Here is a tiny trained network, its code and every weight. The questions are about switching its units off for an input and a class, where a switched-off unit gives its printed mean instead of its output.

import numpy as np


def w(rows, s, z=0):
    codes = np.array(rows[::2]) - 128.0
    scale = np.full(codes.shape[1], s)
    scale[-1] = z or s
    return codes * scale


def f(y):
    return np.maximum(y, 0)


def log_softmax(a):
    a = a - a.max(-1, keepdims=True)
    return a - np.log(np.exp(a).sum(-1, keepdims=True))


def net(x, mask):
    res = np.array(x, float).reshape(1, 7) / 4 @ E
    y = f(res @ A[0][:, :-1].T + A[0][:, -1])
    res = res + np.where(mask, y, B[0][:, -1]) @ B[0][:, :-1]
    return log_softmax(res[-1] @ U[:, :-1].T + U[:, -1])


A, B = {}, {}
E = w([
[203,108,180,74,139,164,97,113,159,91,14,140],'x0',
[103,176,58,40,118,135,145,126,49,220,155,72],'x1',
[128,49,61,112,162,206,104,124,83,157,108,180],'x2',
[64,94,185,32,73,161,32,207,33,93,148,143],'x3',
[138,154,140,56,42,172,159,113,199,184,145,92],'x4',
[107,179,85,37,84,52,148,89,122,66,115,254],'x5',
[236,137,164,122,123,185,252,93,140,120,166,216],'x6',
],0.0084)
A[0] = w([
[64,204,68,74,168,68,150,107,50,116,195,105,173],'n1',
[176,148,144,132,96,110,242,112,165,184,201,118,220],'n2',
[164,116,203,113,232,76,133,92,192,64,61,148,224],'n3',
[148,183,144,80,64,155,195,102,228,137,216,152,210],'n4',
[140,67,109,147,71,119,141,99,82,84,70,235,162],'n5',
[124,58,125,175,146,220,130,128,84,170,174,76,209],'n6',
[216,27,157,129,212,206,122,213,76,146,172,106,137],'n7',
[135,119,100,215,123,132,190,75,222,170,97,95,193],'n8',
[169,184,236,201,139,111,126,69,160,76,49,87,136],'n9',
[87,155,46,73,141,83,112,131,119,144,179,73,252],'n10',
[155,130,184,86,2,95,186,108,108,110,151,153,177],'n11',
[149,89,99,106,123,136,98,97,149,140,35,137,210],'n12',
[152,139,172,115,42,87,146,201,122,143,109,8,186],'n13',
[83,145,16,187,159,142,169,114,56,189,142,125,218],'n14',
[27,143,129,103,83,84,6,166,95,99,132,61,232],'n15',
[92,98,73,169,173,186,111,164,52,63,64,215,244],'n16',
],0.0065,0.0031)
B[0] = w([
[180,109,174,124,159,53,218,160,104,202,173,184,208],'n1',
[188,186,112,134,169,158,117,150,120,30,185,25,221],'n2',
[196,126,147,198,48,123,125,110,201,109,6,146,215],'n3',
[128,167,146,61,125,190,141,20,103,95,177,45,215],'n4',
[178,141,77,72,131,69,78,74,155,3,72,197,193],'n5',
[46,39,127,119,172,139,69,119,103,141,170,75,211],'n6',
[92,46,159,96,202,161,80,48,83,159,30,49,205],'n7',
[156,180,88,228,110,192,46,71,162,154,218,137,226],'n8',
[190,118,184,185,79,186,142,162,175,166,76,94,206],'n9',
[108,144,105,105,59,74,145,137,131,229,234,165,208],'n10',
[151,214,198,29,146,161,207,126,63,32,114,114,192],'n11',
[51,116,116,104,99,121,124,67,181,190,39,159,178],'n12',
[79,132,161,148,73,178,121,195,131,104,166,91,195],'n13',
[186,102,69,161,186,70,107,77,82,187,227,119,213],'n14',
[24,164,200,131,93,85,80,195,113,136,163,170,251],'n15',
[169,76,119,100,136,59,58,116,122,51,62,218,215],'n16',
],0.0065,0.012)
U = w([
[88,145,96,82,74,160,135,79,184,188,109,149,168],'0',
[154,143,2,180,152,164,121,115,140,147,202,90,64],'1',
[174,155,150,217,76,168,144,122,212,153,85,91,103],'2',
[172,115,99,118,152,30,175,146,66,189,178,147,156],'3',
[59,167,166,138,64,117,116,236,117,131,162,104,247],'4',
[169,196,174,45,129,183,198,113,96,92,146,85,126],'5',
[101,2,146,137,184,166,99,103,78,145,102,90,158],'6',
[160,117,98,116,119,76,120,125,136,63,78,187,27],'7',
],0.0094,0.0012)

Each question gives the input, the list of numbers given to net, and the class t.
The units are the neurons (one row each of A and B). Each row of codes is followed by its name. A weight is (code - 128) times the scale printed after its matrix; where a second scale follows, it is the last column's (A, B and U).
mask holds one flag per neuron, in row order. A switched-off neuron (its flag False) gives its mean, the last column of its row in B, instead of its output. The means were averaged over made-up inputs and are rounded, as every weight is.
A unit's drop is (log p(t) with every unit on - log p(t) with that unit switched off) / (log p(t) with every unit on - log p(t) with every unit switched off).
The circuit of an input: a set's keep is (log p(t) with only the set's units on - log p(t) with every unit switched off) / (log p(t) with every unit on - log p(t) with every unit switched off). Starting from the 12 units with the biggest drops (on a tie, the unit counted first), units are removed one at a time, each time the one whose removal leaves the highest keep (on an exact tie, the one counted first), for as long as the keep stays at least 0.8.
units of the circuit, in order: the units of the circuit, biggest drop first
top k neurons: the k neurons with the biggest drops, biggest first
drop when u is switched off: that unit's drop, to one decimal
input [-2,3,6,3,-3,8,8], class 7: units of the circuit, in order : n5
input [-2,-8,8,-3,-7,-1,1], class 7: top 3 neurons : n16, n5, n3
input [-3,1,-2,-6,7,5,-5], class 1: units of the circuit, in order : n8, n2
input [-3,4,0,1,4,7,-2], class 3: top 2 neurons : n1, n10
input [2,-2,-5,-5,1,8,-2], class 2: units of the circuit, in order : n3, n9
input [-4,-2,-8,-6,7,-5,-8], class 4: top 2 neurons : n13, n15
input [8,8,3,5,-1,4,-5], class 4: top 2 neurons : n15, n14
input [8,-7,-5,3,4,5,2], class 2: top 2 neurons : n3, n9
input [1,8,-1,-5,-1,-2,-4], class 3: top 3 neurons : n1, n10, n4
input [3,6,7,-5,-4,4,4], class 7: top 3 neurons : n5, n16, n10
input [-3,-8,-4,0,6,-4,7], class 5: top 3 neurons : n4, n11, n2
input [-1,1,0,-6,3,3,3], class 5: top 3 neurons : n4, n11, n6
input [5,1,8,5,-1,2,5], class 7: top 2 neurons : n5, n16
input [-6,6,-3,5,-1,5,2], class 3: units of the circuit, in order : n1
input [-4,-2,1,8,5,-8,8], class 6: top 2 neurons : n7, n6
input [-4,0,2,-1,-7,1,0], class 3: drop when n14 is switched off : 0.1
input [-1,8,2,4,5,-7,4], class 6: drop when n6 is switched off : 0.3
input [2,4,8,2,-5,4,7], class 7: drop when n5 is switched off : 0.2
